Each row of numbers belongs to one of the objects below and depends on some of the facts about them. Some rows are named. Which object is each other row?

Some facts about the objects:
basir | β 323 | δ dufivil | Ξ b
bedus | β 461 | Ξ b
besta | β 461 | Ξ a
bibraske | β 94 | Ξ c
bisil | β 323 | δ feklopal | Ξ c
braple | β 966 | δ bromur | Ξ c
bratrus | β 966 | δ plalol | Ξ b
brevem | β 461 | Ξ d
brifla | β 461 | δ radobrer | Ξ c
britrul | β 323 | δ deno | Ξ a
bromur | β 461 | δ tunim | Ξ d
bruberen | β 94 | Ξ b
brudri | β 388 | Ξ a
brumuk | β 388 | δ pumi | Ξ c
dalon | β 388 | δ ruro | Ξ c
defas | β 323 | δ rumadri | Ξ a
deno | β 323 | δ drikes | Ξ d
detus | β 461 | Ξ a
dezo | β 461 | δ sumak | Ξ d
divek | β 388 | δ skedor | Ξ c
draske | β 94 | δ dukloter | Ξ d
drikes | β 323 | δ fluklu | Ξ a
driklom | β 461 | δ plife | Ξ b
dristilum | β 966 | Ξ d
drodrusko | β 966 | δ driklom | Ξ a
drudi | β 94 | δ kedrus | Ξ a
drupli | β 966 | δ sotror | Ξ b
dufivil | β 323 | δ rorer | Ξ a
dukloter | β 323 | δ kogem | Ξ b
dume | β 94 | δ kistin | Ξ a
dumi | β 985 | δ lazol | Ξ b
fafur | β 966 | δ vuzomis | Ξ c
fastos | β 388 | Ξ b
feklopal | β 966 | Ξ c
fibo | β 388 | Ξ b
fladok | β 966 | δ zuduna | Ξ a
flagran | β 94 | δ fliflus | Ξ a
flefadras | β 966 | Ξ a
fleplafla | β 461 | δ vatol | Ξ d
fliflus | β 323 | δ nostis | Ξ b
fliklil | β 94 | δ fastos | Ξ b
flite | β 966 | δ novin | Ξ b
fluklu | β 461 | Ξ b
flutik | β 461 | Ξ d
foduk | β 461 | δ fibo | Ξ b
furen | β 461 | δ sorel | Ξ d
gegruk | β 94 | δ graredil | Ξ b
gestus | β 461 | δ trogro | Ξ c
getran | β 94 | δ klemepil | Ξ b
gidebrum | β 94 | Ξ c
giklar | β 966 | δ getran | Ξ a
gilik | β 94 | δ komon | Ξ b
giren | β 461 | δ bibraske | Ξ b
givan | β 461 | Ξ a
gola | β 461 | δ bedus | Ξ d
graredil | β 388 | Ξ a
grazum | β 966 | δ bratrus | Ξ d
gredes | β 966 | δ klekle | Ξ a
gregen | β 94 | δ trukle | Ξ a
gribram | β 461 | δ britrul | Ξ b
grobrilem | β 94 | δ trokeka | Ξ a
gromom | β 985 | δ zigrol | Ξ a
grovusal | β 966 | δ stozil | Ξ c
grugre | β 985 | δ kives | Ξ a
grupas | β 461 | δ rosu | Ξ b
gruvuk | β 966 | δ gestus | Ξ a
kedrus | β 94 | Ξ b
keflir | β 461 | δ dalon | Ξ a
kistin | β 94 | δ vipa | Ξ c
kives | β 461 | δ vurak | Ξ c
klaplin | β 966 | δ gregen | Ξ a
klapom | β 323 | Ξ c
klekle | β 461 | δ lofle | Ξ a
klemepil | β 461 | Ξ a
klevir | β 461 | δ klugom | Ξ c
klevur | β 461 | δ skorose | Ξ c
klifas | β 94 | Ξ b
klizem | β 966 | δ patris | Ξ d
kloflur | β 94 | Ξ a
klopla | β 985 | δ mabun | Ξ c
klotre | β 461 | δ fafur | Ξ b
klotrol | β 966 | δ steflu | Ξ d
klufo | β 461 | δ flite | Ξ a
klugom | β 323 | δ nabom | Ξ c
klutridres | β 985 | δ gegruk | Ξ c
klutron | β 461 | δ rato | Ξ d
kobrum | β 966 | δ pufis | Ξ a
kogem | β 94 | δ klopla | Ξ c
komon | β 985 | δ fladok | Ξ d
kostaram | β 461 | δ drodrusko | Ξ a
koziko | β 323 | δ brumuk | Ξ d
lazol | β 985 | Ξ a
legriklim | β 94 | Ξ d
lepak | β 94 | Ξ c
libis | β 461 | δ stanu | Ξ d
liflazos | β 966 | δ pidak | Ξ a
lofle | β 323 | Ξ a
mabun | β 388 | δ nebrun | Ξ a
memi | β 323 | δ trumir | Ξ a
meruk | β 388 | δ drudi | Ξ b
meze | β 461 | δ gruvuk | Ξ b
migre | β 985 | Ξ a
mitistes | β 985 | Ξ b
mivi | β 323 | Ξ c
muskos | β 323 | δ drupli | Ξ b
nabom | β 323 | δ klutron | Ξ b
nastom | β 388 | δ klufo | Ξ c
nebrun | β 461 | δ keflir | Ξ d
nedro | β 985 | δ zodrik | Ξ d
nekin | β 461 | δ klizem | Ξ a
nidre | β 94 | δ flagran | Ξ a
nifetrum | β 388 | δ kobrum | Ξ b
noran | β 94 | δ sodum | Ξ d
nostis | β 966 | δ zamim | Ξ b
novin | β 94 | δ stises | Ξ a
pastin | β 985 | δ klotrol | Ξ b
patris | β 323 | δ zulok | Ξ a
pemuda | β 966 | Ξ d
pidak | β 323 | δ dezo | Ξ a
pilom | β 966 | Ξ b
plalol | β 461 | δ grugre | Ξ c
plasku | β 323 | δ klutridres | Ξ b
plife | β 323 | δ flefadras | Ξ a
pliplenol | β 388 | δ migre | Ξ d
pliskin | β 323 | δ sorun | Ξ b
ploter | β 985 | δ sapel | Ξ b
plupi | β 966 | Ξ a
pofigrin | β 985 | δ zukluri | Ξ a
pufis | β 388 | δ klevir | Ξ c
pumi | β 985 | δ memi | Ξ c
radobrer | β 461 | Ξ c
rafar | β 461 | δ grobrilem | Ξ c
ragror | β 94 | δ grupas | Ξ c
rato | β 461 | δ zufin | Ξ d
ridrakli | β 966 | δ roskes | Ξ b
rizo | β 985 | δ nedro | Ξ a
rorer | β 985 | δ dume | Ξ b
roskes | β 985 | δ noran | Ξ c
rosu | β 966 | δ tromol | Ξ a
ruga | β 388 | δ gribram | Ξ c
rumadri | β 966 | δ bruberen | Ξ c
rumom | β 461 | δ gola | Ξ a
ruro | β 966 | δ trigiflak | Ξ c
saflas | β 323 | δ libis | Ξ a
sapel | β 966 | δ truski | Ξ c
sedru | β 966 | δ rizo | Ξ a
skedor | β 461 | δ sedru | Ξ d
skorose | β 94 | Ξ b
sodum | β 94 | δ starik | Ξ b
sorel | β 323 | Ξ c
sorun | β 461 | δ zugras | Ξ d
sotror | β 966 | δ meze | Ξ a
stanu | β 985 | δ nastom | Ξ c
starik | β 323 | δ tela | Ξ b
stebror | β 323 | δ pliskin | Ξ a
steflu | β 323 | δ basir | Ξ b
stises | β 388 | δ pemuda | Ξ c
stiven | β 323 | Ξ b
stozil | β 388 | δ koziko | Ξ a
stumak | β 461 | δ mitistes | Ξ b
sumak | β 985 | δ giklar | Ξ b
taskek | β 985 | δ dumi | Ξ d
tela | β 966 | δ furen | Ξ a
testak | β 461 | δ ruga | Ξ b
tikur | β 388 | δ foduk | Ξ c
toser | β 388 | Ξ c
trigiflak | β 461 | Ξ a
trogro | β 388 | δ pastin | Ξ a
trokeka | β 966 | δ braple | Ξ a
troklik | β 985 | δ klevur | Ξ c
tromol | β 323 | δ testak | Ξ b
trukle | β 388 | δ klotre | Ξ d
trumir | β 985 | δ kostaram | Ξ a
truski | β 388 | δ nifetrum | Ξ c
tugrepom | β 461 | δ grazum | Ξ b
tunim | β 461 | δ tikur | Ξ c
vatol | β 94 | δ gilik | Ξ d
vipa | β 94 | δ tugrepom | Ξ d
vuklo | β 985 | Ξ a
vurak | β 388 | Ξ d
vuzomis | β 461 | δ lepak | Ξ a
zaklo | β 323 | δ kloflur | Ξ a
zamim | β 323 | δ fleplafla | Ξ a
zigrol | β 966 | δ zaklo | Ξ c
zodrik | β 966 | δ besta | Ξ d
zogan | β 461 | δ ragror | Ξ a
zuduna | β 94 | δ rumom | Ξ c
zufin | β 985 | Ξ a
zuflur | β 966 | δ klaplin | Ξ d
zugras | β 323 | δ defas | Ξ b
zukla | β 966 | δ divek | Ξ b
zukluri | β 985 | δ muskos | Ξ d
zulok | β 388 | δ troklik | Ξ b
zuplar | β 323 | Ξ d
zutralik | β 388 | δ saflas | Ξ c

Named rows:
[-179,-168,-158,130,130,108,28,21,-170,-35,9,236,199,-158,-226,-132,-85,147,45,-218,-230,-32,174,138,-237,48,79] : lazol
[-118,-159,-98,166,-10,-24,173,136,-285,-138,95,195,129,-114,-230,-20,-169,232,81,-96,-131,117,89,273,-82,188,170] : kobrum
[-96,-198,-123,159,94,-1,146,115,-262,-99,139,259,139,-181,-212,-24,-198,300,74,-87,-85,113,195,269,-154,235,200] : flefadras
[-33,-204,-121,199,31,6,95,137,-254,-143,101,273,103,-132,-193,-155,-138,177,29,-65,-179,92,152,285,26,276,228] : tela
[-84,-21,-148,-22,-97,-16,24,-35,-280,-91,76,62,139,-78,-162,-71,-174,68,108,-19,146,-82,169,183,-97,171,193] : keflir
[-63,-189,-87,184,-26,22,132,123,-250,-140,77,200,81,-94,-205,-96,-151,180,39,-82,-164,101,148,256,-56,239,195] : rosu
[-55,-132,-109,272,105,65,46,-168,-121,-95,-44,223,72,-66,-271,-417,-18,52,-32,-100,-219,111,-85,115,-77,313,-116] : sumak
[-125,-77,-71,94,63,24,121,-94,-227,-60,-19,-19,40,13,-159,-190,-24,114,48,-19,95,113,52,70,-96,298,-123] : driklom
[-86,-80,-67,114,23,53,64,-78,-195,-69,-36,-39,0,30,-151,-236,0,52,12,-39,52,105,62,52,-58,330,-116] : grupas
[-346,200,64,31,-7,59,-296,-407,25,-137,-193,-93,55,-120,-92,-216,85,91,132,82,-316,-202,-281,-173,-152,142,67] : dukloter
[-467,85,116,-16,-3,23,-331,-138,63,-58,-117,51,243,-364,116,-77,196,36,199,75,-414,-186,-295,-191,-30,41,146] : mivi
[-123,-164,-14,49,-46,-58,-24,65,-162,-53,88,169,172,-235,63,-168,68,-49,108,31,11,77,45,85,58,308,54] : tunim
[-169,68,59,-169,-94,-14,31,176,-44,55,137,-323,51,-137,388,120,126,-73,190,96,161,6,62,-74,-5,223,23] : ragror
[-158,-188,27,32,-10,-85,-13,35,-180,-87,68,177,193,-216,101,-92,91,-69,113,33,35,66,96,103,6,254,71] : plalol
[-157,-169,38,38,-32,-67,-12,21,-191,-92,41,167,189,-213,114,-93,124,-89,123,39,23,46,80,111,13,237,74] : gestus
[-172,65,68,-173,-49,-12,26,172,-63,43,154,-281,69,-174,386,125,114,-46,196,117,160,2,56,-40,-1,236,30] : gidebrum
[-65,-64,-159,31,18,-54,-13,65,-155,102,227,268,292,-357,-100,-299,-169,152,138,103,130,143,-214,106,153,439,83] : radobrer
[19,-185,12,82,-77,-36,-46,34,-233,6,-184,319,40,-108,-103,-311,120,39,71,-82,-307,132,-78,10,-149,15,-36] : taskek

Which object is each row?
No name comes twice in this set of rows, the named rows included.
[-118,-153,-109,216,24,19,6,82,-75,62,95,363,298,-346,-167,-390,-35,58,55,-94,-260,144,-286,79,130,281,-39]  klutridres
[-426,244,-25,-59,-113,128,-302,-120,-46,-70,-176,-130,185,-144,-124,-50,14,103,173,-52,-406,-290,-267,-149,-32,-128,202]  stebror
[-109,204,-83,-110,35,1,109,-69,-82,76,140,-446,-64,-1,92,39,-111,186,164,104,348,44,41,-27,-214,355,-94]  kedrus
[-477,179,-30,-54,225,140,-247,-87,-83,9,-88,32,268,-244,-115,52,0,274,214,3,-360,-302,-218,-130,-94,-117,257]  lofle
[86,-215,19,119,-128,-42,67,257,-269,10,-90,267,-49,-76,-110,-285,-4,197,24,5,-279,308,-95,91,12,230,20]  zuflur
[-454,189,-10,-17,95,167,-268,-61,-89,-26,-157,-36,215,-181,-82,29,76,162,154,-19,-441,-304,-227,-148,-18,-136,238]  patris
[-163,176,-102,-182,-1,165,62,281,-158,130,113,-446,8,16,144,158,-54,110,133,-16,130,-34,122,-28,-5,85,80]  gregen
[-114,-124,-86,123,254,44,107,-71,-276,-46,19,122,76,-51,-163,-184,19,158,36,40,95,82,81,94,-16,349,-55]  bedus
[-38,-177,-78,207,-104,15,108,153,-272,-175,46,204,77,-48,-195,-134,-118,98,9,-65,-225,79,101,265,59,231,205]  liflazos
[-54,185,-98,-43,97,163,74,138,-82,166,112,-404,-71,66,95,-115,-23,127,64,62,140,110,-96,-78,104,368,-111]  gegruk
[-190,-91,-201,101,141,58,86,-43,-229,5,84,274,280,-212,-320,-117,-185,228,96,-178,-125,-7,29,167,-200,66,91]  zufin
[-84,-182,-116,193,-5,81,139,225,-237,-65,80,181,90,-111,-236,-122,-167,240,2,-147,-218,146,82,210,11,230,140]  klaplin
[-116,174,-137,-172,125,88,24,155,-191,103,191,-247,81,-51,151,159,-87,108,169,113,242,-152,167,43,-12,173,241]  kloflur
[-339,221,-5,92,51,202,-260,-165,17,-9,-210,-122,75,-92,-168,-322,93,130,72,37,-462,-102,-505,-233,134,149,-25]  plasku

Now the same objects, written a new way:
Known rows:
[17,83,163,107,103,78,41,212,-99,249,-45,40,59,58,18] : ploter
[97,-97,277,-136,183,-5,-8,349,-24,-67,87,-29,-52,94,31] : zufin
[49,10,-72,-188,183,115,42,-66,-213,112,56,-69,-12,61,-290] : klevur
[-18,-52,-385,9,-290,137,-162,-269,197,-57,54,205,30,-161,49] : koziko
[-41,-21,-127,30,-135,-20,-207,-180,153,-181,208,-179,-30,-160,161] : stebror
[-48,-23,-135,37,-135,-12,-205,-210,154,-155,218,-186,-34,-153,157] : patris
[87,364,-268,143,-203,210,-58,-402,-67,-250,5,-20,137,-231,375] : fastos
[-63,-118,-174,-19,130,-40,16,-192,44,19,-100,-188,25,6,-229] : fafur
[-237,-197,99,-199,-14,-204,-145,208,-2,-16,5,-211,46,-118,67] : gruvuk
[53,-141,444,208,-103,-448,371,567,77,-60,-142,-95,-186,172,11] : dume
[89,174,-148,-39,-228,72,-109,-364,14,-440,189,-102,-39,-183,362] : graredil
[87,96,155,70,198,113,31,322,-115,105,-80,91,136,49,28] : mitistes
[71,-47,462,304,148,-147,299,384,-24,27,-411,144,12,115,136] : klifas
[-38,-174,59,-133,23,-7,-116,48,277,75,31,-321,-75,169,119] : kobrum
[46,123,-383,76,-280,190,30,-814,-121,-252,46,-153,-80,-210,98] : brumuk
[-17,48,-244,26,-274,-133,-136,68,108,-177,228,-310,13,-214,100] : dufivil
[-49,162,-264,224,-119,120,-169,-240,72,32,28,-94,140,-194,172] : zugras
[88,-91,404,175,189,-370,298,-60,-24,38,-399,87,-243,14,-183] : zuduna

Rows to name:
No name comes twice in this set of rows, the named rows included.
[-143,110,87,-170,73,86,-82,267,-334,291,8,-4,165,-79,19]  meze
[-34,275,-224,194,-34,12,-234,-288,116,49,24,-36,108,-243,150]  fliflus
[9,9,-314,-1,-206,-106,52,255,313,47,-6,137,68,133,-206]  grazum
[145,197,-403,-81,-395,178,-58,-387,76,-341,21,270,20,-210,234]  vurak
[44,69,-53,-282,23,62,-79,141,-10,167,71,384,0,79,-182]  gola
[67,178,-388,-54,-463,134,-64,-479,56,-231,41,250,-24,-219,216]  pliplenol
[109,99,-176,-103,89,49,132,55,-150,112,122,-145,-17,142,-378]  plalol
[128,-39,-69,-280,124,248,31,-129,-115,248,1,-257,-97,155,-184]  klevir
[-74,58,149,5,-9,-40,28,406,-269,248,-90,-28,121,-116,26]  pastin
[-104,194,-3,116,181,-140,-149,-26,146,173,-102,24,120,-24,-4]  nostis
[-214,-6,-23,31,52,-42,-101,124,-38,167,-149,-97,198,-98,79]  drupli

